Below are the code and all the weights of a small trained network. Each question names an input and a class and asks about switching units off, where a switched-off unit gives its printed mean instead of its output.

import numpy as np


def w(rows, s, z=0):
    codes = np.array(rows[::2]) - 128.0
    scale = np.full(codes.shape[1], s)
    scale[-1] = z or s
    return codes * scale


def norm(h):
    return h / np.sqrt((h * h).mean(-1, keepdims=True) + 1e-5)


def f(y):
    return y / 2 * (1 + np.tanh(0.7978845608 * (y + 0.044715 * y**3)))


def log_softmax(a):
    a = a - a.max(-1, keepdims=True)
    return a - np.log(np.exp(a).sum(-1, keepdims=True))


def net(x, mask):
    res = np.array(x, float).reshape(1, 4) / 4 @ E
    u = 0
    for l in range(2):
        y = f(norm(res) @ A[l][:, :-1].T + A[l][:, -1])
        res = res + np.where(mask[u : u + 4], y, B[l][:, -1]) @ B[l][:, :-1]
        u += 4
    return log_softmax(norm(res)[-1] @ U[:, :-1].T + U[:, -1])


A, B = {}, {}
E = w([
[196,100,48,92,143,3,11,119,144,109],'x0',
[157,148,72,148,147,135,178,84,148,129],'x1',
[216,19,182,185,173,144,100,44,27,168],'x2',
[88,114,99,124,148,140,116,123,155,161],'x3',
],0.007)
A[0] = w([
[75,137,128,93,80,61,192,208,135,114,253],'L0N0',
[171,201,125,155,255,51,195,192,133,128,117],'L0N1',
[116,185,119,82,158,66,113,106,152,137,78],'L0N2',
[52,218,103,134,120,186,193,181,167,125,122],'L0N3',
],0.0064,0.0051)
B[0] = w([
[101,162,76,168,118,157,127,65,133,67,251],'L0N0',
[88,156,117,158,131,133,115,159,137,158,147],'L0N1',
[138,82,62,76,137,89,98,253,129,73,151],'L0N2',
[131,204,221,188,104,112,132,96,156,92,253],'L0N3',
],0.012,0.0062)
A[1] = w([
[153,118,129,126,100,95,131,129,190,168,202],'L1N0',
[108,186,114,148,113,145,106,165,176,59,187],'L1N1',
[101,132,190,163,121,254,164,106,137,129,252],'L1N2',
[141,82,147,130,135,99,96,126,71,120,246],'L1N3',
],0.012,0.0029)
B[1] = w([
[135,83,220,149,123,112,107,116,88,86,137],'L1N0',
[76,173,67,148,134,127,38,172,181,52,238],'L1N1',
[137,93,254,84,114,166,213,187,32,142,247],'L1N2',
[136,127,101,156,151,102,155,106,180,163,199],'L1N3',
],0.0096,0.013)
U = w([
[55,209,209,165,94,163,137,159,129,45,164],'0',
[132,147,119,76,72,144,128,78,171,153,4],'1',
[147,68,201,125,134,154,198,157,51,194,203],'2',
[113,148,107,84,87,148,110,101,145,173,16],'3',
[117,145,118,88,155,144,109,115,131,139,15],'4',
[60,153,7,146,127,88,42,166,188,66,183],'5',
[123,143,92,74,68,143,119,112,140,158,17],'6',
[169,82,93,178,176,37,93,60,164,183,246],'7',
],0.013,0.0039)

Each question gives the input, the list of numbers given to net, and the class t.
The units are the neurons (one row each of A and B). Each row of codes is followed by its name. A weight is (code - 128) times the scale printed after its matrix; where a second scale follows, it is the last column's (A, B and U).
mask holds one flag per neuron, layer by layer. A switched-off neuron (its flag False) gives its mean, the last column of its row in B, instead of its output. The means were averaged over made-up inputs and are rounded, as every weight is.
A unit's drop is (log p(t) with every unit on - log p(t) with that unit switched off) / (log p(t) with every unit on - log p(t) with every unit switched off).
The circuit of an input: a set's keep is (log p(t) with only the set's units on - log p(t) with every unit switched off) / (log p(t) with every unit on - log p(t) with every unit switched off). Starting from all 8 units, units are removed one at a time, each time the one whose removal leaves the highest keep (on an exact tie, the one counted first), for as long as the keep stays at least 0.8.
units of the circuit, in order: the units of the circuit, biggest drop first
unit that matters most: the unit with the biggest drop
top k neurons: the k neurons with the biggest drops, biggest first
k most important neurons of layer l: the k neurons of layer l with the biggest drops, biggest first
drop when u is switched off: that unit's drop, to one decimal
input [3,-3,-7,0], class 5: top neuron -> L1N2
input [3,3,2,-4], class 7: units of the circuit, in order -> L1N2, L1N1, L0N0
input [3,1,1,-1], class 7: units of the circuit, in order -> L0N0, L1N2, L1N1, L0N3
input [3,5,2,-8], class 7: units of the circuit, in order -> L1N2, L1N1, L0N0
input [8,-5,4,5], class 7: top 2 neurons -> L1N2, L1N1
input [4,8,1,-7], class 7: units of the circuit, in order -> L1N2, L0N0, L1N1
input [1,1,6,-6], class 7: 2 most important neurons of layer 1 -> L1N2, L1N3
input [1,4,-6,3], class 5: top 2 neurons -> L1N1, L0N2
input [1,-5,-6,-2], class 5: 2 most important neurons of layer 1 -> L1N1, L1N2
input [0,2,5,1], class 2: top 2 neurons -> L0N2, L1N1
input [4,-5,0,6], class 5: top 2 neurons -> L1N2, L0N2
input [2,4,-6,3], class 5: 2 most important neurons of layer 1 -> L1N2, L1N1
input [1,-8,-1,-4], class 5: top 2 neurons -> L0N3, L1N2
input [5,-1,8,-8], class 7: unit that matters most -> L1N2
input [-7,7,1,5], class 2: top 2 neurons -> L1N2, L0N0
input [-3,0,1,8], class 2: drop when L1N2 is switched off -> 0.4
input [-6,-6,6,-5], class 2: drop when L1N1 is switched off -> 0.0
input [2,8,-1,-8], class 5: drop when L1N2 is switched off -> 0.1
input [2,5,5,-2], class 7: drop when L1N2 is switched off -> 1.0
input [3,6,8,-8], class 7: units of the circuit, in order -> L1N2
